Rows with their classes
[  4  -5   1   2   3  -7  18   3  23 -10  -1  -7   2  -5  -5   5   2  -2
   7  22  -4  12   4   2   2  14  -3  -4   6  -2   3   6  -1 -12   1   4
   4   8   8   4   2   4   0   7  -1  10  -5  -3  26   6   0   1]  T
[  5  -6   3   3  -1  -6   9   2  13  -4   0   0   1  -8  -6   2   8   0
   6   8  -4  17   2   2   5   7  -4  -1   3   0   3  -4  14 -14  -2   9
   3   4  11   6   2   3  -2   4   3   9  -4  -1  15  -2   0  -3]  D
[  0 -11   5   7   3  -4   4   6   5   1  -9  -3   0  -6 -11   6  -3  -1
   1  28   6   2   0   8   0   3  -4  -2   4  -3   1   1 -35  -5   1  -2
   3  15   9   5  -1  -1  -5   0   1   4  -3  -5  13  15  -3   0]  S
[  6 -14   5  17  -1 -11  17   5   5   1  -2   0   1 -39  -8   4  13  -1
  14   7  -8  13   3   2   5  -1  -3  -5   7   3   0 -14  -2  -5   1  11
   3  11   1   2   1   2   2   4   1  32  -2  -5  23  -2  -1  -3]  D
[  4 -10   3  11  -1  -7  11   3  11   0  -8  -1  -3 -23 -10   7   4   0
   6  16  -2   6  -1   7   1   7  -5  -3   4   2   0  -8 -25   1   2   8
   4  12   9   5   2  -1  -1   1   2  23  -2  -2  21   8  -1  -3]  S
[  5 -11   6  16   0  -6  -3   5   3   3  -8   1   0 -14 -15   5   2  -3
   5  24   2   3   1   8   2   4  -5  -2   3  -3   0  -4 -35  -3   3   3
   4  15   5   3  -2  -3  -2   5  -1  23  -4  -7   6  13  -3   0]  T
[  6  -7   0  10  -1  -5   7   6  11  -4  -9  -1  -1 -12 -10   6  -2  -2
   6  19   4   5   5   8   2   6  -4  -3   3  -3  -1   1 -17   0   0   8
  14   9  10   7   0   0  -7   6   3  -1  -3  -4  15  10  -2  -3]  D
[  2  -7   9   7   5  -6   8  13   7   7 -12  -5  -3 -23 -10   4   4   2
  -2  17   2   4  -3   5  -2  11  -6  -4   5   3   0  -6 -28  -2   1   2
   1  16   5   2   2  -3   0  -5   4  17   4  -3  20  14   1  -2]  S
[  2 -12  -3   5  -3  -1  -1   4   5   3 -11   1  -3  -6  -8   6  -4  -2
   0  20   7   1  -6   8  -2  -1  -5   0   1  -1   1  -4 -33   2   2   4
   2   7  15   5   1  -2  -4  -4   1   2  -3  -1   7  10  -4  -2]  S
[  5 -11  -2  13  -4  -9   8   6   5   2  -6   1  -1 -25 -15   3   4  -1
   3  14   0   5  -4   9   1  10  -6  -4   3   1   0 -14 -33   1   2   6
   5  14  12   4   2  -2   3  -3   4  30  -2   0  14   8   0  -4]  V
[  2 -13   6   8   1  -7  11   3   1   1  -9  -2  -1 -17  -6   5   2  -1
   2  19   2   1  -3   7   0  -1  -4  -4   5  -3   1  -5 -31  -4   2   1
   1  11   5   3   1  -1   1  -2   1   8   0  -3  14  11  -2   0]  S
[  2 -10  -6  11  -1  -4   2   6   8   4 -10  -4  -2 -18  -9   6   0   0
  -3  20   6   6  -1   8  -3   9  -5   0   4   5  -1  -4 -22   5   1   1
   2  15  13   2  -1  -2   0  -3   1  24   2  -3  22  14  -2  -4]  S
[  2 -12  -6   9  -4  -4  -5   6   7   7 -16   0  -2 -16  -9   5   0  -1
  -2  24   9   4  -7   8  -4   1  -6  -3   2   3   0  -8 -29   3   1   8
  -4  12  19   8   1  -2  -4  -2   4   0  14  -3  12  12  -2   3]  S
[  2 -11   4   3  -3  -6   5   4   5   2 -11  -1  -3 -15  -9   6   0   4
   0  16   3   5  -5   6  -3   4  -6  -4   3  -1  -1  -8 -28   0   1   4
   2   7  15   5   2  -3  -4  -3   3  -1  -1  -1  14   8  -1  -5]  S
[  1 -16   3   8   1 -11  10   3   9  -5  -8  -7   3 -12 -11   6   3  -2
   1  24   2  17   4   5   2  14  -5  -1   3   1   3   6  -6 -11   2   3
  -3  18  16   6   1   2   2   2  -1  28  -1  -4  24  10  -2  -4]  S
[  4   0  -2  14   5  -7   5   6   9   2 -13  -7  -4 -17 -13   5  -2  -1
  -5  23   6  -3   0   8   1  14  -4  -4   7   1   0   2 -34   6   1   3
   5  18   8   2  -1  -5  -3  -1   0  16   2  -1  15  19  -1  -2]  V
[  2 -16   1   7  -1 -10  10   5   1   1 -11   0   2 -28  -5   7   3   0
   2  18  -1  12  -3   4  -2  -3  -5  -5   5  -3   1  -6  -6  -9   0  11
  -2  11  12   8   1   0  -4  -2   2  -1   1  -3  23   8  -2  -6]  S
[  2 -14   1  11   1  -7   5   6   9   4 -13  -3  -1 -21 -12   8   1   0
   0  27   4   8   0   9  -1   9  -7   0   4   5  -1  -5 -33  -2   0   2
   2  17  16   5   2  -2  -1  -2  10  24  -1  -6  24  14  -2  -4]  S
[10 -3  0 10  0 -3  3  4 17 -3 -1  3  0 -9 -7  5  6 -3 11 12 -3 10  1  7
  2  8 -4 -1  4  5 -1 -5 -2 -3  2  5  6  7  7  2  0  0 -4  6  2 24 -7 -5
 15 -4  0 -1]  D
[  5  -5  -8  15   2 -10   1   5  11   2  -6  -4   1 -24 -10   3   9  -4
   5  14  -4   5  -2   4   5   3  -3  -3   8   3   0  -3  -7   2   1   9
   2  16   1   1   0   1   0   0   1  30  -6  -3  19   7   0   2]  T
[  3 -12   0  12  -1  -8   7   5   3   5 -10  -4  -3 -22 -11   3   1   1
   0  21   3   6  -2   8  -1   9  -6  -3   4   1  -1  -7 -29   0   1   4
   3  14  10   4   1  -3   1  -5   0  22   4  -3  16  12  -1   3]  S
[  2 -15   4   9   0  -8  14   6   4   2 -10  -3  -3 -32  -8   6   5   2
   4  18   3   9   2   6  -3   7  -5  -3   6   1  -2  -8 -27   1   1   6
   0  15  12   7   2  -2   1  -2   3  20   4  -2  29  10  -3  -8]  S

Rows with their classes
[  7   2   3 -10  -2 -18   4  -1   2 -21  -1   0  -1  -2  10  -3   5   1
  -2 -11   6   0  -8 -15  -3   1 -21   2  11   3   0  -3  -3  -1  -7 -10
  11   1   2 -10 -13  15  -5   2 -12  -2   9   3   2  -6   2 -16]  <47>
[ -6  -2   4 -10   2 -20  -3   0  16  -9   6  -5   6 -20  -6   7   4   3
   5 -12   5   0  -6  -3  -6   2 -12   6   8   1  -1  -2   3  -5  -7 -11
   5  -2  -7  -8 -10   0   6  13  -4 -11   9   8   1   2 -11 -18]  <49>
[  0  -3   0   1  -4 -12  -1  -2   6 -10   0   0   1 -12  -4   1   8   0
   0  -8   0   3   2  -4   5   0  -1   9  -2  -1   1  -1  -3  -9  -3  -5
   7  -6  -8  -4  -3   0  -3  -3  -3   0   1   3   0   3  -7  -9]  <47>
[  6   6   1  -7   2  -4   6   2  -8 -10  -4   5   3   5  10   1   5  -4
   2 -10   6  -2  -6  -8  -2  -3 -14   0   3   8   0   1  -7   6   0 -14
  12   5   4  -4 -11  10 -11  -5 -10   5  10   1   2   2   8  -6]  <47>
[ -4   2  10  -8  -1  -6   2   2   9 -27  -1   5   3  -9   8  -6   9   0
   3 -21   8  -2  -3 -11   0  -8 -24   4   8   7  -2   0  -1  -6 -10 -16
   9   0  -1  -5 -13  17 -10   6 -11  -2  12   9  -6   2   1  -6]  <47>
[  3  -4   7  -2  -6 -17  -4   0   5 -23   5  -6   1  -7   3   5   8  -3
   3   2  -5   2  -3  -3 -10  -6 -12   2   3   0   1  -5   2 -21  -8   9
   4  -5  -6 -19 -20  -3   8  17   6  -9   2   9   2  -5 -27 -23]  <47>
[ -5   0   9  -5   0  -5   0   0  14   1   7   1   2 -19  -6  -1   6   3
   2  -6   0   2   8   1  -4   9   3   4   9  -6  -2   0   2   6   1  -7
  -1  -5   1   1   5  -2   3  12  -6   3   8   7  -8   2  13  -6]  <49>
[ 12   9  -4   2  -1  -2 -10   3   1 -19   8  -9  -2  18   3  -1  -7  11
  -6  25  -1  -4  10   8 -24 -13   6  -5   3 -17  -5  -9   7 -10  -1  43
 -18  -1  -1 -19  13  -9  24  11  13 -18 -20  -4  -6 -23 -18  -4]  <47>
[ 11  -6  -6   8   7  -2  -7  -4   1 -12   3  -7  -3  -4   3  -2   6  -2
   5   4   1  -2   6   2  -8  -6   2   2  -5  -3  -5  -3   0 -13  -1  14
   3  -4  -7 -12  -6  -8  10  11   7 -11  -6   1   2  -4 -18  -5]  <47>
[  6   6  11 -14  -4 -11  -2   1  18 -11  -1   4   1 -22  11  -6   7  -1
   2 -13   0   3   1 -11   6   5 -10  -4  10   2   4  -5  -2   0  -6  -5
  15   0   1  -3  -4   9  -7   5 -14   5  13   3  -2   5   4   3]  <42>
[-12  -4   5 -11  -5  -9   0  -2   8  -2   3  -5   6 -13  -4  13  -5   5
  -2  -8   6  -2  -8 -13  -3   7  -7  -1  15  -5   2   3   1   2   2 -14
  -2   6  -1   5  -1   5   6   7  -7  -4   8   3   4  -2   1  -7]  <49>
[ -9  -7   8  -6  -4  -3   5  -1   6  -1   1   0   4 -16  -3   4   6   0
   4 -10   2  -3  -2 -11   3   3  -8  -2  10   3  -1  -2   1  -4  -5 -10
   6   5   1  -4 -12  -2  -2   0  -4   3  15   7   0   8   1 -12]  <42>
[ -5  -1  18  -6  -2  -3   4  -4   8  -1   2  -2  -3 -29  13   1   2 -13
   5 -12  -8  -2  -3 -11   2   5 -21   2  10   6  -1  -2   2   3  -7  -7
  17   1   1   2 -11  14  -6  21 -10   2  16   9 -10   6   7   3]  <42>
[  7   0  11  -9  -9 -19  -6   0   5 -18  10  -3  -2  -2  12   1   5  -6
   1   3  -7   1  -3  -7 -12   0 -23   0   6   0   0  -8   0  -7  -8  10
   4   0  -2 -14 -14   7   8   8  -2  -8  10   5  -4  -5  -5 -18]  <47>
[ -4  -4   4   1   2   2  -2  -5   9   5   3   1   1 -20  -2   0   2  -2
  12   0  -3  -2   4   4   2  -4   3   5  -5   3   1   0   6   0  -2  -1
   5  -6  -6  -2  -4   0   1  15   3  -6   2   5  -2   2 -14   1]  <38>
[  9  -2  -2   3   3 -13  -6  -1  16  -6  -4   2   0 -13   4 -11   1   5
   0   0  -1   6   4  -3   4  -5   3  -5   3  -6   2  -2  -2  -3   2  12
   7  -5  -1  -5   7  -2   0   1   0  -2   4  -1   2   0  -4  -2]  <47>
[ -4   1   9  -5  -3 -20  -3  -4  22   1   3  -4  -1 -34  -2  -4   6 -10
   5  -2 -17   4   7   1   6   0 -10   2   0  -3  13  -1   2  -3 -11   6
  14 -11  -9  -1 -10   5   2  19   0   4  11   9  -2   6 -16  -9]  <42>
[  5  -1  11   1  -2  -9  -3   3  14 -16  -5  -3   7  -5   2   2   2   8
   3  -2   0  -1   6  -1   1  -3  -3  -3  -2  -2  -4   1   2   0  -3  -1
   2  -1   0  -6   0   6   0   0  -2   1   5   4  -4   0   7  -4]  <42>
[-13 -14   7  -3  -2 -12  -3  -5  14  -5   5  -1   6 -33  -8   6   8   3
   7 -14   4   0  -2  -6  -2   8  -3   7  13   3   1   0   3   0  -1 -19
   1   0  -4  -1 -11  -5   7  13  -4  -3  18  12  -2   7   1 -19]  <49>

Rows with their classes
[-3  0  0  5 -3  2  0 -1  8 -4  1  6 21  8  2  4  3  1 -1 -8  6  2  3  5
  4  3  2 -1 -1  1  0  5 -3 -1 13 -8  0  4 -5 16 -3  5 -2 -6 -1 -6 16 -4
  1 -5 -6 -8]  (24)
[-13  12   6  -6   6   9  11   4   6  11   3   8  23   2  -5   8   2  -2
   9  -1   1  -7  -4  -2   2   3   0  -4  -2  -9   5  -1   0  -6   1  -4
   1   1   6   1  -3   5   0   3  -4  -1   4  -1   2   3  -2   8]  (21)
[ -2   1   5  10  -8   0   9  -9   3   4   0   6 -13   7   1   6  -1   2
  -2  -6  12  12  -4  -7   0  -8  -5  12  -6  -3  -1  -2  -3  -1  -5  -2
   1   1 -12   0  -8  16  -7 -10  -5  -4  22   2   0   6  11  -3]  (25)
[  6  -6  20   4   1  -5  10  -2   5  -7   1   1  18  13  -4   7   2  -5
   7   8   5  18 -16  11  -5   1   2  -2  -9 -19  -1  -2  -5  -1   0  -1
  -1   0 -13   2   0   7  -6   5   2   4  -3  -4   6   4  -7   1]  (28)
[-6 -1  8  0 -8  4 16 -1 12  4  0 -8 -1  4  1  3 -7  1  1 -4 12 13 -8 10
  7  0  5  3 -2 -8  4 -2 -2 -4 -2 -3 -5  1 -7  5 -1  8 -1 -3  3  0  0 -2
  4  3 10  9]  (28)
[ -1   2   4   6  -5   6  -5 -10   4  -5  -2   6  11   8   1   6   2   3
   2 -10  14   8   3   1  -3  -1   3   0  -1   3   0  -3  -8  -1  12  -6
   4   0  -9  -3  -8   5  -2  -9   1  -6  23  -4   7   1   1  -5]  (25)
[ -2   5   2  -2  -5   7  13   1   7  17   2  -4 -10  -5  -3   1  -3   5
   6 -10   9  10   4  16  -1   0   7  -3  -2   2   3   4 -11  -4   2  -1
  -8  -1  -4   2  -6   6  -1 -14   2   1  -5  -4   5 -11  -1  12]  (24)
[ -1  16  18   3   0  -1   5   7  -5  -3  -1   0  19   3  -1   2   5   3
   6   2   3   6  -7  10  -1   5  -5  -2  -2 -17   2   2   1  -4   1 -10
   1   0  -2   4  11   4   0   8   3  -4  -9   1   4   2  -5  -4]  (21)
[-14   5   3  -4   9   0  16  10   1  12  -1   0  22   3   2  -2   6   0
  -4   3   2 -37  -4   1  15   1  -3 -14   2  -7   0   0   6  -5  -4  -3
   4   1   9  -1   0   0   3  16   0   2  -2  -1   2   7  -5   5]  (21)
[ 26   3   4   8  -2   3  -4  -3   6  -5 -11   3   6  15  -2   6   1  -2
   1  -4  14  10   6   9   0  -4  -2   7  -5  -3  -2  -1  -9   0   0  -6
  -4   4  -4   7  -7   5  -6 -18  -2   2  33   2  -3 -10  10 -11]  (25)
[ -2   5  12   3  -6   3   6  -3  12   7   2   6   3   8   0   5  -1  -1
  -2  -3  12  13  -3   7   3  -1   4   2  -8  -7   2  -1   3  -7  12   2
  -4   1  -8   3  -5   6   3 -14  -3  -7  15   0   0  -2  -1   8]  (24)
[  0   1  -1  12  -2  -4 -10   0  -3  -4   9   7   4  17   1   1   4  -6
  -9  -5   7   2  -1   6  -2 -15  -5   2   3   0  -3   3  -2  -2   8  -3
   6   1  -3   1  -6  -5   1  -7   0  -4  35  -3   1   8   3  -4]  (25)
[  0   0  14  -1  -9   1   3  -8   9   6   5   5 -28   3  -2   3  -5  -5
   1  -6  15  18   0   7  -2   0   7   6  -7  -1   0  -1  -4  -6   8  -3
 -13   6 -14   1  -7   3   3 -16   4  -3  -2   0   5   5   8  20]  (25)
[ -3  -3  13   3  -5   1  -1  -5  -9  -8   3  10   1  11   0   7  11  -4
   3  -2  16  19  -4   7  -3  -2   7   8  -6 -10   0  -4  -3   2  10  -8
   4   6 -14   1  -6   2  -5  -8   2  -5  22  -2   2   3   0   7]  (25)
[ -2  -7   1   4  -1   2  10  -4  11  -1   0   8  22   7  -4  12   4   4
  -1  -8   9  14   3   4  -3  -3   2   1  -5  -5   2  -1  -1 -10   1 -11
  -1   4  -6   6  -2   8  -9 -14   0  -4  10  -4   2  -6  10  -7]  (24)
[ -6   0   7   1   3   8   3   9   8 -14   5   6  24  12  -5   8   3   2
  -2  -6  11   4  -3   0   4   3  -4   2  -3  -9   3   1  -3 -10   5  -5
   2   1  -4   4  -3   6  -5  -6  -1   1  17  -6 -12  -6   9 -10]  (21)
[ -8  -6   3   9   0   8   3  -7   3 -10   3   6  11  14  -4  12   2   0
   1 -14  10  13   0   5   4   0   6  11   2  -9   2   0  -5  -2   8   0
   0   3  -3   6  -2   6  -3 -27  -4   0  28   0  -3 -10   8 -10]  (25)
[ -1  -4  14   8  -7  -5   0  -2   9  -7   1   5  15  13  -6   9   0   1
   0 -12  18  18   0  12  -5   0   4   3  -5  -1  -2  -4   1  -3  13  -6
   2   1  -6   4  -3  14 -20 -16  -7  -9  20   0   3  -7  -1  -6]  (24)
[ -9   0   3   3  -4   4   5 -10   7   6   5  -5 -18  12   0   3  -8   0
   0  -9   9  24  -2  34   0  -1   7  13  -3  -9   4  -6  -4   2  -2   1
  -6  -2  -7   7  -6  -4  -2 -29  -1   7  20  -6   0  -9  -2   7]  (17)
[ -8   4   6   9   7   7  14  11   5   7   6  -1  30   1  -3   5   6  -1
  -2   3   4  -1  -6  16  12   1   1 -13   1 -12   4  -5   4 -18  -4   4
   5   3   1   3   2  11  -3   1  -2   2  -2  -4   2 -11  -7  -1]  (21)
[-18  10  15 -12  -1  16  29  -1  15  25   9   6 -17  13   0  15  -8  -5
   2  -6  16  25   1   6   5   1   0   6  -7 -11  12   3   3 -10   7  -3
 -24   3  -7   3 -10  -3  -6 -14   0   3   1  -8   7  20  -4  41]  (26)
[ -8   4   7   2   0   5   8  -1   5   3   5   1  -6   4  -1   7   2 -33
   1  -1  38  12   2   9   1   1   2  -1  -4  -8  -1   1   2  -4  -2  -2
  -8  -1  -5  -1  -3   5   0  -3   0  -4  -1  -4   4  -2   0  12]  (26)

Rows, each with its class
[  1  11  -8 -12   3   6   9   7   0   4   4   0  -6  -3   0  -3  -1   0
  36   5  -5   3 -10   3   2   1  -3   0   0  -2   0  -2  -7  -3   5  15
  -3  -9   1   7  -5  -6   5   3  -8 -18   6   1   1   4   1   1]  B
[ -4  -8   3   4  -3   7  -3   5   3  -7  -2  11   1 -13   6  -4   1   1
  19  -4  10  -3   8   2  -6  -4   0  -1  -6   0  -3   1  -4  -4  -1   3
  -4  -2   1   0   3   8   7   8  -2  -2  -1  -2  -1   3   1  -7]  Y
[ -1   3  -3   2  11  -6  -2   8  -3   3   7   5   5  -1   4   0   4   4
  34   8 -16   3 -12   1   7   4  -1   8   0  -9   6  -2  -1   6  -5   6
  -7  -4  -1   5 -21  -3   2   2  -2 -14   1  -2  -4  -4  -1  14]  E
[  8   0  -1  -6  -3  -4  11  -2  -6   5  -5  -9 -17 -12   7  -1   5  -7
  36   2   4   0  12   0  -9   1  -3  -5   2   2  -1  -1  -5  -4   3  18
  -8  -6   1   2   9  12   5  -4   1  -6  -3   4  -1   9   3   4]  R
[  2   6   1  -6   1   0   6  11  -3  -1   1  -2  -4 -12   8   1  10   1
  36   3  -2   2   2   2  10   0  -2   0  -3  -2   1   2  -1   1  -3  11
 -10  -7  -1   0   2  -4   9   9   3 -11   5  -2   0   4   4   6]  R
[ -3  -1   3   7   3  -9   0  13  -4   8   3   7  11 -24   0  -3   4  -1
  19   9  -1  -2  -1   4  -8  -6   0   7  -7   2   3   1  -6   2  -4   5
  -2  -5   0   0  -4   1   3   3  -7  -3   2   5  -2 -12   4  -8]  J
